Below is a small trained network, with its code and all its weights. Each question gives an input and a target symbol and asks what happens when units are switched off, that is, made to give their printed mean instead of their output.

import numpy as np


def w(rows, s, z=0):
    codes = np.array(rows[::2]) - 128.0
    scale = np.full(codes.shape[1], s)
    scale[-1] = z or s
    return codes * scale


def norm(h):
    return h / np.sqrt((h * h).mean(-1, keepdims=True) + 1e-5)


def f(y):
    return y / 2 * (1 + np.tanh(0.7978845608 * (y + 0.044715 * y**3)))


def softmax(a):
    e = np.exp(a - a.max(-1, keepdims=True))
    return e / e.sum(-1, keepdims=True)


def log_softmax(a):
    a = a - a.max(-1, keepdims=True)
    return a - np.log(np.exp(a).sum(-1, keepdims=True))


def net(x, mask):
    ids = ['αβγεζηλμξπστψω'.index(c) for c in x.split()]
    T = len(ids)
    res = E[ids] + P[:T]
    r = norm(res)
    for j in range(2):
        rows = slice(2 * j, 2 * j + 2)
        q, k, v = (r @ M[0][rows].T for M in (Q, K, V))
        z = softmax(np.where(np.tri(T) > 0, q @ k.T / 2**0.5, -1e9)) @ v
        o = O[0][rows]
        res = res + np.where(mask[j], z, o[:, -1]) @ o[:, :-1]
    y = f(norm(res) @ A[0][:, :-1].T + A[0][:, -1])
    res = res + np.where(mask[2:18], y, B[0][:, -1]) @ B[0][:, :-1]
    return log_softmax(norm(res)[-1] @ U[:, :-1].T + U[:, -1])


Q, K, V, O, A, B = {}, {}, {}, {}, {}, {}
E = w([
[130,163,90,114,133,183,77,132,139],'α',
[122,142,95,122,107,198,72,131,145],'β',
[126,177,102,117,116,177,85,113,109],'γ',
[122,155,99,121,102,195,73,121,132],'ε',
[28,158,66,193,70,129,201,141,127],'ζ',
[58,55,132,198,31,159,116,87,152],'η',
[115,104,138,208,48,158,67,102,156],'λ',
[88,70,135,148,57,184,60,107,176],'μ',
[187,154,123,143,185,122,80,151,166],'ξ',
[149,169,138,255,153,131,74,138,158],'π',
[236,193,154,125,114,102,61,118,122],'σ',
[124,129,194,55,108,61,138,238,110],'τ',
[88,58,145,85,175,44,159,74,174],'ψ',
[203,202,84,148,190,141,213,119,158],'ω',
],0.013)
P = w([
[137,89,6,129,155,99,66,171,138],'0',
[76,161,129,146,172,118,87,137,87],'1',
[145,41,63,120,145,158,125,168,124],'2',
[82,156,131,140,162,122,96,147,123],'3',
[155,77,93,140,135,95,143,158,122],'4',
[94,151,129,124,158,140,103,147,153],'5',
[160,108,108,145,118,78,143,136,126],'6',
[99,154,140,123,148,144,108,137,166],'7',
[162,116,124,141,104,94,141,117,132],'8',
[103,156,156,122,137,155,115,125,176],'9',
[163,127,135,137,94,112,141,93,139],'10',
[108,166,168,119,133,164,123,125,202],'11',
[162,136,140,134,97,116,137,80,137],'12',
],0.019)
Q[0] = w([
[40,219,153,148,102,158,73,226,240],'H0',
[2,168,248,159,174,153,99,211,156],'H0',
[197,48,126,86,96,109,132,104,50],'H1',
[213,42,44,127,118,107,169,32,102],'H1',
],0.0077)
K[0] = w([
[134,180,233,98,41,151,216,107,225],'H0',
[208,146,216,65,145,100,204,31,248],'H0',
[113,104,95,36,136,96,60,184,14],'H1',
[59,117,23,158,123,118,80,228,2],'H1',
],0.0075)
V[0] = w([
[68,90,171,80,138,85,160,190,151],'H0',
[226,189,179,87,73,148,101,220,112],'H0',
[89,74,172,2,100,53,72,106,124],'H1',
[190,77,182,216,215,121,40,66,155],'H1',
],0.0075)
O[0] = w([
[108,197,246,197,230,130,77,14,127,254],'H0',
[45,65,146,222,85,2,66,146,48,171],'H0',
[85,207,49,168,196,34,203,11,218,86],'H1',
[54,99,105,151,211,250,250,139,199,93],'H1',
],0.0076,0.0025)
A[0] = w([
[115,102,158,138,90,131,128,112,147,145],'N0',
[205,51,26,200,127,125,121,7,141,133],'N1',
[165,177,156,109,129,159,81,161,149,100],'N2',
[101,133,110,143,151,93,157,152,151,177],'N3',
[97,93,124,85,161,130,101,80,174,155],'N4',
[147,162,133,148,135,72,93,134,151,215],'N5',
[242,112,165,64,156,125,135,127,171,128],'N6',
[168,124,107,130,71,105,162,140,70,120],'N7',
[241,102,84,106,129,169,115,98,125,230],'N8',
[116,168,97,85,101,130,137,72,149,131],'N9',
[50,176,65,150,154,131,133,168,171,110],'N10',
[56,77,159,116,191,71,144,121,153,57],'N11',
[114,90,145,89,114,129,77,189,111,2],'N12',
[80,125,140,152,150,188,103,163,135,168],'N13',
[48,93,148,124,117,119,207,158,158,204],'N14',
[39,157,142,151,160,153,54,103,120,19],'N15',
],0.014,0.0043)
B[0] = w([
[159,165,107,148,217,62,143,141,74,155],'N0',
[255,16,65,149,196,179,19,247,23,221],'N1',
[126,109,5,71,124,177,194,93,131,185],'N2',
[180,152,85,126,137,214,69,133,155,177],'N3',
[193,125,68,135,98,147,162,174,85,158],'N4',
[89,84,120,122,128,223,154,89,124,254],'N5',
[154,82,66,215,165,129,76,229,76,191],'N6',
[114,190,197,112,140,150,148,118,157,201],'N7',
[141,120,193,187,135,73,52,77,85,236],'N8',
[132,177,186,130,58,104,115,124,137,158],'N9',
[194,23,110,138,176,96,152,81,185,206],'N10',
[123,213,206,144,74,116,155,145,87,199],'N11',
[200,128,47,220,209,154,190,115,143,173],'N12',
[108,191,241,76,69,54,155,74,78,246],'N13',
[161,57,38,129,181,148,51,155,91,191],'N14',
[65,161,137,178,114,110,69,234,157,242],'N15',
],0.0083,0.0081)
U = w([
[126,118,138,133,134,116,142,105,130,2],'α',
[128,114,133,137,128,121,142,112,137,37],'β',
[111,134,105,117,144,93,146,120,118,88],'γ',
[117,130,101,139,124,90,159,124,138,160],'ε',
[111,171,77,97,97,155,122,106,123,178],'ζ',
[170,140,168,123,86,61,135,2,110,197],'η',
[108,70,150,82,121,111,130,69,130,225],'λ',
[139,105,138,98,86,94,109,108,186,242],'μ',
[130,96,155,77,148,104,131,135,151,161],'ξ',
[81,73,167,83,140,214,133,127,122,34],'π',
[136,64,77,174,150,118,94,136,136,204],'σ',
[114,161,194,162,100,121,82,141,116,124],'τ',
[130,149,142,163,177,176,128,73,190,111],'ψ',
[174,144,145,145,117,180,136,170,68,1],'ω',
],0.018,0.0034)

Each question gives the input, a string of symbols that net reads in full, and the target symbol t.
The units are the heads (2 rows each of Q, K, V and O) and the neurons (one row each of A and B). Each row of codes is followed by its name. A weight is (code - 128) times the scale printed after its matrix; where a second scale follows, it is the last column's (O, A, B and U).
mask holds one flag per unit, heads first, then neurons. A switched-off unit (its flag False) gives its mean, the last column of its rows in O or B, instead of its output. The means were averaged over made-up inputs and are rounded, as every weight is.
A unit's drop is (log p(t) with every unit on - log p(t) with that unit switched off) / (log p(t) with every unit on - log p(t) with every unit switched off).
The circuit of an input: a set's keep is (log p(t) with only the set's units on - log p(t) with every unit switched off) / (log p(t) with every unit on - log p(t) with every unit switched off). Starting from the 12 units with the biggest drops (on a tie, the unit counted first), units are removed one at a time, each time the one whose removal leaves the highest keep (on an exact tie, the one counted first), for as long as the keep stays at least 0.8.
circuit, biggest first: the units of the circuit, biggest drop first
unit that matters most: the unit with the biggest drop
k most important neurons: the k neurons with the biggest drops, biggest first
which heads matter: for each layer, one digit per head in row order, 1 if its drop is at least 0.15 and else 0, layers parted by /
input τ τ ξ τ τ τ τ τ ζ ψ ψ γ, target ψ: circuit, biggest first -> [H1]
input α ζ π τ λ τ ω λ, target ω: 2 most important neurons -> [N13, N12]
input σ γ γ τ ζ ζ τ π σ π τ ψ ω, target σ: which heads matter -> 00
input σ τ ξ γ α ξ, target ξ: 2 most important neurons -> [N13, N10]
input ζ ε γ ω τ τ γ ξ λ μ ω τ β, target σ: which heads matter -> 00
input ε σ ζ α γ ζ, target ζ: which heads matter -> 11
input ζ ω γ σ, target ω: which heads matter -> 11
input ψ ε ζ τ τ ζ ε α γ λ ε α, target λ: which heads matter -> 11
input τ τ τ τ λ ζ τ π ε μ, target π: which heads matter -> 11
input ψ ε ζ μ μ τ ζ π τ β ζ ξ, target ξ: 3 most important neurons -> [N13, N5, N10]
input σ τ τ γ τ, target τ: circuit, biggest first -> [N10, N1]
input τ β λ γ τ τ ζ τ ω τ, target ω: 2 most important neurons -> [N12, N10]
input μ ω ω γ, target ω: circuit, biggest first -> [H1, N12]
input γ τ ζ γ γ τ λ λ ε λ, target λ: 4 most important neurons -> [N13, N1, N6, N14]
input γ ψ γ σ, target ψ: 2 most important neurons -> [N1, N10]
input τ τ τ ζ γ ψ τ π, target ψ: unit that matters most -> H0
input π α π τ ζ ζ, target τ: 2 most important neurons -> [N15, N13]
input β ε ζ ε ψ τ ζ, target ω: 4 most important neurons -> [N7, N13, N15, N8]
input ξ γ ψ α, target ψ: which heads matter -> 01
input σ τ τ ζ τ, target τ: 3 most important neurons -> [N11, N10, N2]
input η γ ζ ζ τ ζ ζ, target η: circuit, biggest first -> [H1, N15, N1]
input τ τ π ζ α τ ε λ ε ζ ζ, target τ: which heads matter -> 01
input ζ α α γ τ β ε ψ ζ τ ε τ λ, target σ: which heads matter -> 00
input λ ε τ τ ω π γ τ τ λ σ, target σ: unit that matters most -> N6
input ε ψ π τ π σ ζ ψ τ β ω, target σ: 2 most important neurons -> [N6, N13]
input β τ τ, target ω: 4 most important neurons -> [N11, N13, N8, N15]
input τ ξ τ π β γ λ ε π γ, target π: most important neuron -> [N13]
input τ η μ π τ ζ τ σ ζ τ ζ γ ε, target σ: 2 most important neurons -> [N1, N6]
